Rows and whether each has a hidden trait (one of two labels; each part has its own):
[0.546,-4.875,3.274,2.525,-2.530,-0.734,-0.363,-1.231,-1.392,-1.166,2.713,-1.031,3.450,-1.376,-0.459,0.036]
T
[0.847,0.149,1.216,3.390,0.690,-0.368,-0.224,-0.785,-1.701,0.874,0.639,2.531,-0.297,-1.073,0.265,-0.820]
T
[0.678,-1.052,0.456,2.159,2.174,0.075,-0.439,-1.405,-3.300,-0.164,-0.450,-0.986,1.500,0.955,0.456,-0.581]
J
[0.804,-1.518,-0.169,1.566,1.386,0.269,-0.197,-1.900,-1.332,-1.027,0.197,-1.183,0.644,0.203,0.203,0.815]
J
[0.848,-1.552,1.404,0.940,-1.865,-0.296,-0.060,0.068,2.240,0.630,-0.670,-0.302,-0.842,-0.729,0.141,0.285]
T
[0.750,-0.536,0.688,2.936,2.094,-0.099,-0.429,-1.086,-2.884,-0.014,-0.422,0.610,1.866,0.982,0.449,-1.372]
J
[0.830,-0.391,-0.155,-1.052,-0.722,0.036,0.235,1.559,1.608,1.500,1.485,0.302,-0.996,-1.089,-0.516,-0.810]
J
[0.703,-1.695,0.044,3.882,1.077,0.715,0.179,-1.110,-3.318,-1.614,-0.568,-3.036,0.265,-0.506,0.178,0.222]
J
[0.708,-1.093,-0.055,-0.464,0.326,0.635,0.321,1.232,-1.222,-1.785,-0.821,-4.467,0.069,-0.511,-0.027,-0.116]
J
[0.583,-1.833,1.717,0.118,1.498,0.742,-0.122,-1.534,-6.982,-0.678,-0.750,-4.581,2.218,-0.721,0.774,-1.105]
J
[0.856,-0.900,-0.456,1.012,1.759,0.614,0.016,-1.690,-1.986,-1.262,-0.412,-1.184,0.372,-0.076,0.211,0.706]
J
[0.804,-1.940,1.297,3.162,-0.082,-0.569,-0.199,-0.952,-0.885,-0.431,1.389,1.488,1.876,-0.823,-0.400,-0.087]
T
[0.620,-1.799,1.047,-1.093,-0.087,0.681,0.166,1.275,-3.941,-1.424,-0.892,-5.719,0.968,-1.042,0.197,-0.993]
J
[0.776,-0.714,0.548,-0.455,-1.180,-0.056,0.187,1.739,1.266,1.311,1.690,1.551,0.427,-1.027,-0.451,-1.100]
J
[0.684,-1.213,2.421,1.908,-1.180,-0.381,-0.143,-0.155,-3.310,1.825,0.896,-5.816,1.410,-0.844,-0.196,-0.121]
T
[0.815,-0.797,-0.031,-1.195,-0.882,0.336,0.323,1.535,2.266,0.623,0.136,-3.696,-0.851,-1.174,-0.394,-0.393]
J
[0.788,-1.928,0.864,3.092,0.538,-0.389,-0.382,-1.227,-0.262,-0.769,0.810,1.264,1.825,0.823,-0.235,-0.822]
J
[0.692,-1.888,0.647,1.574,1.283,0.196,-0.474,-1.844,-4.148,-0.221,-0.025,-2.377,1.964,0.334,0.550,-0.297]
J
[0.747,-1.568,-0.138,0.012,0.568,0.551,0.285,-0.893,-1.647,-2.481,-0.237,-2.543,0.349,-0.336,0.010,0.192]
J
[0.858,-1.696,0.328,-1.148,-1.972,-0.118,0.349,1.476,2.667,0.780,2.517,-0.490,-0.325,-1.271,-0.755,-0.321]
J
[0.609,-2.189,2.638,-0.587,-1.070,-0.205,-0.113,0.612,-0.324,-0.857,-0.414,-2.976,0.125,0.692,0.124,-0.476]
T
[0.765,-1.746,1.786,0.002,-1.328,-0.240,-0.029,0.552,1.446,-0.771,-0.575,-1.363,-0.464,0.795,0.122,-0.367]
T
[0.646,-1.037,0.701,-0.427,0.503,0.747,0.219,1.009,-3.858,-1.073,-1.235,-5.497,0.317,-0.752,0.140,-1.176]
J
[0.800,-1.291,1.783,3.111,-1.136,-0.532,-0.247,-0.575,-0.999,0.425,1.686,1.540,-0.123,-0.994,0.219,-0.909]
T
[0.678,-1.126,1.343,3.341,0.683,-0.467,-0.338,-0.710,-1.852,0.100,0.698,2.001,1.918,-0.706,-0.397,-0.393]
T
[0.679,-1.786,0.552,1.615,1.541,0.404,-0.278,-1.621,-3.479,-0.569,-0.267,-3.128,1.209,0.079,0.515,0.181]
J
[0.764,-0.933,0.568,-1.185,-1.035,0.149,0.243,1.609,0.458,1.481,1.393,-2.158,-0.169,-1.264,-0.418,-1.193]
J
[0.521,-2.499,3.208,2.788,-1.292,-0.528,-0.369,-0.509,-3.551,1.043,1.247,-1.250,0.835,-0.913,0.381,-2.063]
T
[0.787,-1.265,-0.343,1.053,1.628,0.530,-0.043,-1.781,-2.375,-1.226,-0.052,-1.794,0.509,-0.002,0.100,0.617]
J
[0.721,-1.253,1.023,-1.168,-1.496,0.057,0.241,1.687,0.210,1.412,1.691,-1.831,-0.008,-1.412,-0.394,-1.353]
J
[0.780,-0.876,1.615,2.894,-0.017,-0.472,-0.273,-0.466,-1.836,0.577,0.982,2.157,0.043,-1.101,0.172,-0.713]
T
[0.790,-0.584,-0.007,-0.779,0.262,0.703,0.322,1.390,-0.393,-1.587,-0.872,-4.437,-0.148,-0.645,-0.099,-0.347]
J
[0.752,-1.233,0.852,3.077,1.045,-0.362,-0.372,-0.729,-0.886,-0.506,0.548,0.990,1.771,0.909,-0.127,-0.945]
J
[0.669,-1.070,1.290,-1.227,-0.962,0.162,0.199,1.740,-1.455,2.156,1.338,-1.733,1.071,-1.421,-0.173,-2.166]
J
[0.637,-2.304,2.415,3.123,-0.146,-0.549,-0.343,-0.522,-3.052,0.509,1.015,0.618,1.940,-1.452,0.110,-0.843]
T
[1.027,-0.115,-0.831,1.358,2.598,0.723,-0.076,-1.727,-2.190,-0.707,-0.872,-1.496,0.054,0.099,0.422,0.290]
J
[0.906,-0.775,-0.012,3.166,1.151,-0.461,-0.269,-0.838,0.639,-0.690,0.649,1.992,0.957,0.580,-0.575,-0.259]
T
[0.532,-1.298,2.890,1.498,-0.149,-0.165,-0.267,-0.126,-3.945,2.404,-0.221,-4.915,1.450,-0.911,0.103,-0.647]
T
[0.731,-2.462,1.183,3.357,0.000,-0.450,-0.373,-1.121,-0.512,-0.665,1.106,0.677,1.648,0.134,-0.528,-0.579]
T
[0.866,-0.401,-0.107,3.105,1.740,-0.053,-0.365,-1.234,-0.747,-0.323,-0.087,0.998,1.028,1.091,-0.116,-0.917]
J
[0.656,-1.464,0.268,0.492,1.420,0.665,0.000,-1.540,-3.702,-1.451,-0.410,-2.760,0.983,-0.322,0.331,0.080]
J
[0.822,-1.904,0.139,0.854,1.320,0.968,-0.098,-1.812,-3.378,-1.091,-0.219,-3.191,1.629,-0.292,0.370,0.155]
J
[0.532,-1.258,1.914,-1.504,-0.060,0.566,0.129,1.702,-3.670,1.179,-1.378,-6.720,1.177,-1.413,0.222,-1.894]
J
[0.843,-2.167,0.990,2.927,0.866,-0.217,-0.443,-1.231,-1.402,-0.639,0.613,-0.615,2.242,0.807,0.234,-1.227]
J
[0.741,-1.140,1.579,3.286,1.342,-0.298,-0.381,-0.920,-1.979,0.135,0.117,1.065,2.089,0.583,-0.181,-1.200]
T
[0.595,-1.199,1.710,2.295,2.521,0.108,-0.588,-1.441,-6.815,0.687,-1.053,-2.144,2.761,0.756,0.913,-1.897]
J
[0.709,-1.598,0.191,-0.595,0.137,0.634,0.354,0.372,-1.489,-2.055,-0.374,-4.626,0.436,-0.667,-0.083,-0.094]
J
[0.513,-2.052,2.311,3.296,1.903,-0.112,-0.616,-0.866,-7.575,0.880,-0.615,-1.064,3.713,0.088,0.568,-2.987]
T
[0.704,-1.600,2.076,3.187,-1.015,-0.581,-0.206,-0.763,1.377,-0.011,2.236,2.654,-0.270,-1.073,-0.021,-0.041]
T
[0.756,-1.073,0.106,-0.023,1.229,0.693,0.215,-0.777,-3.121,-1.428,-0.891,-2.703,0.505,-0.484,0.127,-0.150]
J
[0.390,-2.460,1.891,0.724,1.620,0.719,-0.185,-1.741,-8.118,-0.157,-0.832,-5.476,2.678,-0.332,0.901,-0.995]
J
[0.648,-2.725,2.869,-0.074,-2.157,-0.280,-0.086,0.468,0.316,-0.770,-0.114,-0.416,0.080,0.673,0.210,-0.595]
T
[0.730,-0.729,-0.016,-0.128,1.027,0.796,0.278,-0.192,-2.519,-1.419,-1.156,-3.147,0.255,-0.379,0.085,-0.459]
J
[0.643,-0.012,0.283,2.485,3.136,0.205,-0.444,-1.389,-4.205,0.336,-1.069,-0.497,1.236,1.072,0.601,-0.928]
J
